Below is a small trained network, with its code and all its weights. Each question gives an input and a class and asks what happens when units are switched off, that is, made to give their printed mean instead of their output.

import numpy as np


def w(rows, s, z=0):
    codes = np.array(rows[::2]) - 128.0
    scale = np.full(codes.shape[1], s)
    scale[-1] = z or s
    return codes * scale


def f(y):
    return np.maximum(y, 0)


def log_softmax(a):
    a = a - a.max(-1, keepdims=True)
    return a - np.log(np.exp(a).sum(-1, keepdims=True))


def net(x, mask):
    res = np.array(x, float).reshape(1, 8) / 4 @ E
    y = f(res @ A[0][:, :-1].T + A[0][:, -1])
    res = res + np.where(mask, y, B[0][:, -1]) @ B[0][:, :-1]
    return log_softmax(res[-1] @ U[:, :-1].T + U[:, -1])


A, B = {}, {}
E = w([
[30,51,166],'x0',
[130,128,127],'x1',
[128,128,127],'x2',
[46,234,162],'x3',
[126,128,128],'x4',
[129,128,127],'x5',
[129,129,128],'x6',
[80,132,1],'x7',
],0.0063)
A[0] = w([
[179,121,215,22],'n1',
[153,127,169,43],'n2',
[161,87,110,108],'n3',
[168,156,110,122],'n4',
[115,123,80,58],'n5',
[154,96,112,106],'n6',
[111,118,65,18],'n7',
[33,21,144,44],'n8',
[157,112,191,42],'n9',
[181,52,104,118],'n10',
[115,118,96,82],'n11',
[111,130,80,48],'n12',
[93,124,11,13],'n13',
[188,48,105,95],'n14',
[66,244,148,48],'n15',
[176,161,105,91],'n16',
[175,64,100,92],'n17',
[228,194,84,86],'n18',
],0.012,0.0011)
B[0] = w([
[217,146,166,209],'n1',
[171,138,142,164],'n2',
[96,161,126,176],'n3',
[115,79,109,170],'n4',
[170,139,146,162],'n5',
[105,157,121,166],'n6',
[177,131,170,172],'n7',
[109,15,59,239],'n8',
[201,149,127,183],'n9',
[71,186,140,214],'n10',
[156,130,144,153],'n11',
[166,141,154,162],'n12',
[227,158,188,216],'n13',
[68,190,144,219],'n14',
[38,196,122,253],'n15',
[112,70,104,175],'n16',
[80,181,125,200],'n17',
[96,3,83,228],'n18',
],0.028,0.0061)
U = w([
[26,228,142,157],'0',
[118,5,81,2],'1',
[254,161,204,224],'2',
],0.0067,0.00061)

Each question gives the input, the list of numbers given to net, and the class t.
The units are the neurons (one row each of A and B). Each row of codes is followed by its name. A weight is (code - 128) times the scale printed after its matrix; where a second scale follows, it is the last column's (A, B and U).
mask holds one flag per neuron, in row order. A switched-off neuron (its flag False) gives its mean, the last column of its row in B, instead of its output. The means were averaged over made-up inputs and are rounded, as every weight is.
A unit's drop is (log p(t) with every unit on - log p(t) with that unit switched off) / (log p(t) with every unit on - log p(t) with every unit switched off).
The circuit of an input: a set's keep is (log p(t) with only the set's units on - log p(t) with every unit switched off) / (log p(t) with every unit on - log p(t) with every unit switched off). Starting from the 12 units with the biggest drops (on a tie, the unit counted first), units are removed one at a time, each time the one whose removal leaves the highest keep (on an exact tie, the one counted first), for as long as the keep stays at least 0.8.
circuit, biggest first: the units of the circuit, biggest drop first
most important unit: the unit with the biggest drop
k most important neurons: the k neurons with the biggest drops, biggest first
drop when u is switched off: that unit's drop, to one decimal
input [4,4,-4,-7,-4,-3,5,-6], class 0: 2 most important neurons : (n14 n10)
input [-3,-1,-8,2,-4,1,4,6], class 2: 2 most important neurons : (n13 n8)
input [-8,4,-4,2,-6,4,5,6], class 1: circuit, biggest first : (n18)
input [1,2,1,-1,-2,3,-2,3], class 2: circuit, biggest first : (n15 n18)
input [-3,7,-3,-2,0,1,5,5], class 2: 2 most important neurons : (n13 n8)
input [-7,-2,7,-4,8,3,-8,-3], class 1: 2 most important neurons : (n18 n15)
input [-5,-1,2,-7,5,-4,-7,-6], class 0: 3 most important neurons : (n14 n10 n17)
input [5,-7,6,-6,-6,3,-4,-5], class 0: 3 most important neurons : (n14 n10 n18)
input [0,-8,1,-6,-1,-7,-7,8], class 2: 3 most important neurons : (n13 n15 n7)
input [2,0,3,-7,-8,-4,3,-7], class 0: 2 most important neurons : (n14 n10)
input [-6,-7,-8,-7,-6,3,-8,-3], class 0: 3 most important neurons : (n14 n10 n8)
input [7,-6,7,-8,6,-2,7,8], class 0: 4 most important neurons : (n14 n10 n17 n1)
input [6,-3,-1,-4,-6,-7,2,7], class 2: 3 most important neurons : (n13 n18 n7)
input [6,-8,-6,2,-4,1,-1,-1], class 1: most important unit : n8
input [1,8,0,-8,-6,8,5,6], class 0: 3 most important neurons : (n14 n10 n17)
input [-6,0,6,1,2,-6,-2,5], class 1: drop when n16 is switched off : 0.1
input [2,2,-5,-4,1,-6,-3,7], class 2: drop when n13 is switched off : 0.6
input [-5,-7,-8,-7,-5,-5,-7,-2], class 0: drop when n10 is switched off : 0.1
input [-8,-4,-8,1,0,1,-2,5], class 1: drop when n18 is switched off : 1.2
input [6,-5,4,3,6,-1,4,-2], class 1: circuit, biggest first : (n8)
